Below is a small trained network, with its code and all its weights. Each question gives an input and a target symbol and asks what happens when units are switched off, that is, made to give their printed mean instead of their output.

import numpy as np


def w(rows, s, z=0):
    codes = np.array(rows[::2]) - 128.0
    scale = np.full(codes.shape[1], s)
    scale[-1] = z or s
    return codes * scale


def f(y):
    return y / 2 * (1 + np.tanh(0.7978845608 * (y + 0.044715 * y**3)))


def softmax(a):
    e = np.exp(a - a.max(-1, keepdims=True))
    return e / e.sum(-1, keepdims=True)


def log_softmax(a):
    a = a - a.max(-1, keepdims=True)
    return a - np.log(np.exp(a).sum(-1, keepdims=True))


def net(x, mask):
    ids = ['βγδεηθτφω'.index(c) for c in x.split()]
    T = len(ids)
    res = E[ids] + P[:T]
    u = 0
    for l in range(2):
        r = res
        for j in range(2):
            rows = slice(2 * j, 2 * j + 2)
            q, k, v = (r @ M[l][rows].T for M in (Q, K, V))
            z = softmax(np.where(np.tri(T) > 0, q @ k.T / 2**0.5, -1e9)) @ v
            o = O[l][rows]
            res = res + np.where(mask[u + j], z, o[:, -1]) @ o[:, :-1]
        u += 2
        y = f(res @ A[l][:, :-1].T + A[l][:, -1])
        res = res + np.where(mask[u : u + 4], y, B[l][:, -1]) @ B[l][:, :-1]
        u += 4
    return log_softmax(res[-1] @ U[:, :-1].T + U[:, -1])


Q, K, V, O, A, B = {}, {}, {}, {}, {}, {}
E = w([
[101,104,96,165,126,53,50,72,49,112,83,124],'β',
[142,16,165,194,140,123,124,121,136,102,86,157],'γ',
[178,107,232,71,65,141,131,223,54,152,191,149],'δ',
[155,132,174,80,145,130,79,134,108,8,84,118],'ε',
[166,124,125,200,154,198,135,122,89,98,99,86],'η',
[125,127,70,174,83,151,207,167,56,133,204,44],'θ',
[46,192,179,184,96,93,209,185,123,172,120,66],'τ',
[179,141,134,163,76,103,96,224,143,159,105,174],'φ',
[155,162,167,135,126,211,193,201,47,152,81,196],'ω',
],0.015)
P = w([
[207,99,42,105,116,70,169,97,135,198,79,101],'0',
[119,127,104,178,193,130,118,150,110,120,225,183],'1',
[175,114,82,78,206,148,147,251,143,141,158,89],'2',
[116,181,189,209,92,149,132,120,107,77,229,135],'3',
[113,90,107,114,142,149,130,176,175,119,160,131],'4',
[136,152,203,169,2,120,141,65,174,69,126,71],'5',
],0.0089)
Q[0] = w([
[145,67,172,213,150,149,128,241,53,95,140,59],'L0H1',
[132,104,57,43,200,140,121,155,179,176,134,134],'L0H1',
[97,132,162,80,253,142,107,211,141,126,138,164],'L0H2',
[100,72,54,129,217,118,137,192,156,159,171,104],'L0H2',
],0.0067)
K[0] = w([
[25,179,147,131,180,40,227,145,228,210,111,74],'L0H1',
[221,40,55,68,133,188,146,114,149,132,23,72],'L0H1',
[160,31,59,90,182,88,162,202,135,210,70,28],'L0H2',
[129,104,68,1,117,115,120,174,178,178,15,74],'L0H2',
],0.0055)
V[0] = w([
[181,15,52,100,145,248,159,36,12,42,131,76],'L0H1',
[176,90,27,181,121,141,84,106,112,163,37,253],'L0H1',
[75,226,169,178,153,74,116,110,160,79,63,107],'L0H2',
[190,183,54,99,180,123,42,102,96,71,246,35],'L0H2',
],0.0051)
O[0] = w([
[233,219,107,186,158,99,156,202,228,108,146,160,2],'L0H1',
[96,108,36,55,165,162,196,95,226,90,159,162,14],'L0H1',
[3,131,174,120,95,172,54,231,185,170,124,206,128],'L0H2',
[199,178,91,163,130,116,16,156,120,177,78,225,99],'L0H2',
],0.0074,0.0052)
A[0] = w([
[83,190,104,160,151,1,115,36,89,178,62,106,9],'L0N1',
[138,141,177,36,179,180,105,109,97,114,67,193,169],'L0N2',
[142,129,182,35,139,155,121,130,163,93,51,161,250],'L0N3',
[177,186,87,152,90,93,153,159,228,113,160,101,42],'L0N4',
],0.0061,0.0011)
B[0] = w([
[189,129,142,152,158,76,206,190,115,105,87,144,229],'L0N1',
[93,201,64,122,171,130,167,43,126,127,121,157,251],'L0N2',
[96,126,89,63,2,158,176,133,92,153,73,140,240],'L0N3',
[164,139,228,45,144,142,159,107,90,113,100,240,220],'L0N4',
],0.009,0.0025)
Q[1] = w([
[54,133,228,103,53,34,122,64,85,66,42,83],'L1H1',
[173,84,69,2,221,67,114,85,94,120,127,107],'L1H1',
[130,141,205,145,64,147,99,75,129,135,137,148],'L1H2',
[106,94,156,104,196,168,132,163,106,72,213,178],'L1H2',
],0.0057)
K[1] = w([
[12,211,207,215,115,125,148,137,165,182,124,88],'L1H1',
[170,100,157,73,79,88,215,112,127,214,3,95],'L1H1',
[109,103,132,177,141,197,62,128,130,93,179,125],'L1H2',
[128,79,75,71,182,119,153,111,91,193,111,164],'L1H2',
],0.0054)
V[1] = w([
[161,50,147,58,76,99,67,104,143,76,138,148],'L1H1',
[128,165,163,111,149,255,137,103,157,97,106,153],'L1H1',
[137,156,26,124,142,121,142,145,153,112,97,164],'L1H2',
[129,63,147,200,197,121,79,101,173,109,142,175],'L1H2',
],0.0079)
O[1] = w([
[116,31,84,198,56,236,64,152,36,7,19,123,28],'L1H1',
[27,95,215,125,200,67,166,233,18,179,31,142,36],'L1H1',
[35,227,192,229,50,102,219,89,189,162,126,55,52],'L1H2',
[80,142,194,108,177,252,255,46,92,52,134,237,2],'L1H2',
],0.0061,0.0078)
A[1] = w([
[118,173,61,71,71,187,78,144,80,175,187,101,213],'L1N1',
[93,109,144,192,46,213,97,253,125,111,148,94,139],'L1N2',
[71,86,74,174,46,174,135,71,111,128,161,34,117],'L1N3',
[119,113,159,43,167,137,21,96,134,156,200,117,6],'L1N4',
],0.0059,0.0019)
B[1] = w([
[9,149,84,156,91,135,110,112,59,253,89,219,254],'L1N1',
[61,153,14,171,84,60,109,141,158,2,146,192,177],'L1N2',
[79,157,64,54,232,51,159,25,100,133,92,139,158],'L1N3',
[126,114,138,109,38,240,95,163,215,103,164,106,247],'L1N4',
],0.0066,0.0085)
U = w([
[239,203,138,129,193,93,81,118,156,167,120,198,94],'β',
[150,77,160,102,95,188,210,124,124,60,154,95,199],'γ',
[98,113,168,111,114,183,106,182,132,171,138,118,3],'δ',
[129,243,113,142,61,172,140,62,253,125,143,131,86],'ε',
[213,115,91,171,168,215,85,124,17,124,83,39,118],'η',
[82,127,88,137,143,99,154,57,56,142,116,115,62],'θ',
[81,154,200,122,118,69,168,127,180,166,143,31,214],'τ',
[111,146,121,209,88,138,74,201,164,145,37,158,131],'φ',
[119,141,196,97,198,129,142,124,50,214,66,239,113],'ω',
],0.0063,0.0039)

Each question gives the input, a string of symbols that net reads in full, and the target symbol t.
The units are the heads (2 rows each of Q, K, V and O) and the neurons (one row each of A and B). Each row of codes is followed by its name. A weight is (code - 128) times the scale printed after its matrix; where a second scale follows, it is the last column's (O, A, B and U).
mask holds one flag per unit, layer by layer, with each layer's heads first. A switched-off unit (its flag False) gives its mean, the last column of its rows in O or B, instead of its output. The means were averaged over made-up inputs and are rounded, as every weight is.
A unit's drop is (log p(t) with every unit on - log p(t) with that unit switched off) / (log p(t) with every unit on - log p(t) with every unit switched off).
The circuit of an input: a set's keep is (log p(t) with only the set's units on - log p(t) with every unit switched off) / (log p(t) with every unit on - log p(t) with every unit switched off). Starting from all 12 units, units are removed one at a time, each time the one whose removal leaves the highest keep (on an exact tie, the one counted first), for as long as the keep stays at least 0.8.
units of the circuit, in order: the units of the circuit, biggest drop first
top k neurons: the k neurons with the biggest drops, biggest first
top k neurons in layer l: the k neurons of layer l with the biggest drops, biggest first
heads that matter: for each layer, one digit per head in row order, 1 if its drop is at least 0.15 and else 0, layers parted by /
input γ β δ β ε ω, target ε: units of the circuit, in order -> (L0H1, L1H2)
input ε ε θ ω δ φ, target τ: heads that matter -> 11 / 10
input τ ε ε η θ, target θ: units of the circuit, in order -> (L1N3, L0H1)
input ε η τ ε, target ε: heads that matter -> 00 / 10
input θ ε ε, target β: units of the circuit, in order -> (L0H1)
input δ γ ε, target η: heads that matter -> 01 / 10
input ε τ β ε θ ω, target ω: top 2 neurons -> (L1N1, L0N2)
input η θ ε θ, target β: heads that matter -> 11 / 00
input ε θ φ ε δ η, target φ: top 3 neurons -> (L0N4, L0N2, L1N2)
input φ η τ γ, target γ: units of the circuit, in order -> (L1H2, L1N1)
input ω φ τ ε γ, target γ: units of the circuit, in order -> (L1N1, L0H2)
input φ γ η ω ε ω, target τ: top 2 neurons in layer 1 -> (L1N1, L1N4)
input β θ θ θ φ ω, target β: units of the circuit, in order -> (L0H1, L0H2)
input γ ε ω, target γ: units of the circuit, in order -> (L0H1, L0H2, L1N1)
input ω η δ θ ε ε, target β: units of the circuit, in order -> (L0H1, L0H2)
input ε η ε ω ω, target φ: top 2 neurons -> (L0N4, L1N2)
input θ ε ω η, target φ: units of the circuit, in order -> (L1H1, L0H1, L0H2)
input ε θ ε ω, target β: units of the circuit, in order -> (L0H1)
input ε θ ε θ δ, target φ: heads that matter -> 00 / 10
input τ ω τ, target δ: top 3 neurons in layer 1 -> (L1N4, L1N1, L1N3)
input ε ε γ, target φ: heads that matter -> 10 / 11
input γ η ε η, target ω: top neuron -> (L0N4)
